Here is a tiny trained network, its code and every weight. The questions are about switching its units off for an input and a class, where a switched-off unit gives its printed mean instead of its output.

import numpy as np


def w(rows, s, z=0):
    codes = np.array(rows[::2]) - 128.0
    scale = np.full(codes.shape[1], s)
    scale[-1] = z or s
    return codes * scale


def norm(h):
    return h / np.sqrt((h * h).mean(-1, keepdims=True) + 1e-5)


def f(y):
    return np.maximum(y, 0)


def log_softmax(a):
    a = a - a.max(-1, keepdims=True)
    return a - np.log(np.exp(a).sum(-1, keepdims=True))


def net(x, mask):
    res = np.array(x, float).reshape(1, 3) / 4 @ E
    u = 0
    for l in range(2):
        y = f(norm(res) @ A[l][:, :-1].T + A[l][:, -1])
        res = res + np.where(mask[u : u + 15], y, B[l][:, -1]) @ B[l][:, :-1]
        u += 15
    return log_softmax(norm(res)[-1] @ U[:, :-1].T + U[:, -1])


A, B = {}, {}
E = w([
[209,149,149,190,187,141,153,196,73,154,221,241],'x0',
[176,153,113,158,50,143,55,94,225,111,66,183],'x1',
[113,104,153,188,98,51,92,196,183,102,254,131],'x2',
],0.0095)
A[0] = w([
[133,109,104,145,110,136,145,97,140,102,96,158,111],'0.n1',
[108,155,57,149,128,144,132,75,143,62,80,108,55],'0.n2',
[159,121,177,129,79,127,131,127,179,147,155,163,10],'0.n3',
[104,125,149,113,143,200,136,138,173,114,152,64,176],'0.n4',
[104,79,120,113,170,150,196,127,96,150,147,138,81],'0.n5',
[143,130,140,151,78,112,124,146,144,108,123,245,54],'0.n6',
[94,103,118,109,63,154,126,76,190,107,139,136,124],'0.n7',
[130,127,133,122,69,123,118,65,173,119,88,104,95],'0.n8',
[186,105,150,122,177,164,167,127,135,124,116,191,85],'0.n9',
[74,100,89,145,125,46,118,109,157,83,159,74,66],'0.n10',
[160,156,137,142,135,92,105,139,151,78,209,111,210],'0.n11',
[105,96,179,157,78,109,82,170,172,102,174,94,53],'0.n12',
[196,174,116,139,137,240,109,96,112,159,112,163,4],'0.n13',
[139,127,89,149,97,143,103,100,139,110,112,130,145],'0.n14',
[118,137,122,102,115,123,137,105,141,91,62,88,62],'0.n15',
],0.011,0.0043)
B[0] = w([
[127,165,163,170,174,97,124,170,88,202,135,46,168],'0.n1',
[119,195,139,210,168,151,163,153,132,137,164,66,197],'0.n2',
[139,41,179,117,158,169,99,192,93,124,190,165,176],'0.n3',
[138,116,151,20,131,108,151,112,175,146,142,107,181],'0.n4',
[144,97,48,176,95,197,211,124,197,176,96,127,217],'0.n5',
[117,85,137,125,177,228,78,132,82,165,110,123,220],'0.n6',
[57,145,112,124,192,117,129,107,168,91,171,78,210],'0.n7',
[58,222,93,132,145,72,126,103,61,146,118,39,223],'0.n8',
[156,163,254,188,73,50,169,162,151,82,29,109,207],'0.n9',
[168,171,204,139,47,99,155,102,170,43,79,175,217],'0.n10',
[230,61,162,71,115,170,92,150,179,153,192,99,254],'0.n11',
[155,124,172,63,31,128,174,112,131,105,84,229,231],'0.n12',
[178,178,209,80,36,112,195,192,50,65,90,227,217],'0.n13',
[162,73,124,132,229,144,126,140,147,109,160,65,187],'0.n14',
[52,155,124,171,164,104,33,115,97,168,182,126,207],'0.n15',
],0.0073,0.009)
A[1] = w([
[132,160,151,132,156,182,172,141,42,171,152,123,150],'1.n1',
[185,123,130,151,163,156,163,173,134,142,172,189,120],'1.n2',
[138,102,97,155,102,175,84,162,111,129,112,163,125],'1.n3',
[153,58,111,149,147,165,122,182,160,162,174,105,153],'1.n4',
[139,97,142,190,186,105,124,125,139,175,161,135,12],'1.n5',
[168,122,92,124,97,172,125,117,127,136,155,151,42],'1.n6',
[129,132,164,125,84,90,132,138,80,152,123,207,102],'1.n7',
[98,103,40,96,120,139,185,57,109,180,80,96,4],'1.n8',
[166,178,124,153,125,82,152,110,27,56,97,190,14],'1.n9',
[144,97,110,123,160,140,56,143,97,100,161,158,37],'1.n10',
[158,115,123,93,164,126,12,117,149,171,143,197,45],'1.n11',
[117,86,71,140,132,157,162,138,135,181,161,112,160],'1.n12',
[147,153,78,117,128,131,131,158,123,117,54,192,121],'1.n13',
[131,93,107,133,108,137,52,137,103,151,133,166,33],'1.n14',
[52,168,109,154,120,83,93,106,145,116,83,100,104],'1.n15',
],0.011,0.0029)
B[1] = w([
[160,65,114,107,53,85,175,132,173,109,102,209,238],'1.n1',
[78,172,98,146,140,112,114,95,124,180,85,19,255],'1.n2',
[90,160,134,160,172,183,105,102,114,127,132,107,165],'1.n3',
[114,138,113,139,129,132,54,75,125,179,107,156,216],'1.n4',
[109,118,82,131,75,104,69,135,137,173,151,116,150],'1.n5',
[88,138,113,139,126,92,117,121,82,162,105,100,156],'1.n6',
[63,181,116,125,148,147,140,121,99,76,64,72,204],'1.n7',
[177,99,99,100,156,175,118,160,111,19,186,202,193],'1.n8',
[85,189,183,116,96,65,174,184,109,187,78,151,190],'1.n9',
[154,80,162,148,158,225,112,78,107,130,113,155,157],'1.n10',
[135,77,210,169,207,181,136,154,83,78,157,167,169],'1.n11',
[162,121,56,128,120,71,165,94,161,109,188,164,175],'1.n12',
[66,182,136,101,172,117,166,193,114,103,113,93,166],'1.n13',
[106,106,165,201,194,195,99,171,2,123,196,120,149],'1.n14',
[113,169,81,153,205,188,97,152,111,142,141,96,212],'1.n15',
],0.0094,0.0098)
U = w([
[167,79,210,203,175,204,55,133,83,176,157,126,128],'0',
[67,202,107,129,207,146,74,99,128,105,149,41,182],'1',
[162,98,69,177,100,85,131,86,155,251,161,95,146],'2',
[125,107,114,152,127,105,103,131,114,140,127,130,48],'3',
[103,71,143,155,173,71,118,86,118,136,122,157,2],'4',
[161,100,199,77,68,100,130,103,196,90,157,125,175],'5',
[135,182,165,153,124,118,197,179,85,162,49,145,179],'6',
[166,81,60,98,158,144,200,118,137,72,160,192,119],'7',
],0.016,0.0061)

Each question gives the input, the list of numbers given to net, and the class t.
The units are the neurons (one row each of A and B). Each row of codes is followed by its name. A weight is (code - 128) times the scale printed after its matrix; where a second scale follows, it is the last column's (A, B and U).
mask holds one flag per neuron, layer by layer. A switched-off neuron (its flag False) gives its mean, the last column of its row in B, instead of its output. The means were averaged over made-up inputs and are rounded, as every weight is.
A unit's drop is (log p(t) with every unit on - log p(t) with that unit switched off) / (log p(t) with every unit on - log p(t) with every unit switched off).
The circuit of an input: a set's keep is (log p(t) with only the set's units on - log p(t) with every unit switched off) / (log p(t) with every unit on - log p(t) with every unit switched off). Starting from the 12 units with the biggest drops (on a tie, the unit counted first), units are removed one at a time, each time the one whose removal leaves the highest keep (on an exact tie, the one counted first), for as long as the keep stays at least 0.8.
circuit, biggest first: the units of the circuit, biggest drop first
unit that matters most: the unit with the biggest drop
k most important neurons: the k neurons with the biggest drops, biggest first
top k neurons in layer l: the k neurons of layer l with the biggest drops, biggest first
drop when u is switched off: that unit's drop, to one decimal
input [-3,-3,-5], class 7: unit that matters most : 1.n8
input [-8,-3,6], class 5: top 2 neurons in layer 0 : [0.n10 0.n12]
input [1,-3,-3], class 7: circuit, biggest first : [0.n5 1.n8]
input [3,-6,8], class 2: 3 most important neurons : [0.n13 1.n2 0.n9]
input [0,7,-2], class 1: top 3 neurons in layer 0 : [0.n7 0.n8 0.n12]
input [1,3,0], class 0: 2 most important neurons : [0.n6 0.n3]
input [4,-7,-4], class 7: top 3 neurons in layer 0 : [0.n5 0.n10 0.n13]
input [-4,-3,-7], class 7: 2 most important neurons : [1.n8 1.n2]
input [5,-3,4], class 2: 2 most important neurons : [1.n2 0.n15]
input [-4,-3,-6], class 7: top 3 neurons in layer 1 : [1.n8 1.n2 1.n1]
input [-2,1,2], class 5: 3 most important neurons : [0.n12 0.n10 1.n2]
input [-1,6,1], class 1: top 2 neurons in layer 0 : [0.n8 0.n7]
input [8,-3,1], class 2: top 3 neurons in layer 0 : [0.n13 0.n12 0.n10]
input [1,-1,2], class 0: top 2 neurons in layer 0 : [0.n11 0.n9]
input [-3,8,3], class 1: circuit, biggest first : [0.n8]
input [4,5,0], class 0: top 2 neurons in layer 0 : [0.n6 0.n3]
input [8,-8,-2], class 2: drop when 0.n10 is switched off : 0.3
input [0,0,4], class 5: drop when 0.n12 is switched off : 1.2
input [6,-4,5], class 2: 2 most important neurons : [1.n2 0.n15]
input [-1,5,-4], class 1: top neuron in layer 1 : [1.n15]
input [4,0,1], class 0: drop when 0.n11 is switched off : 0.1
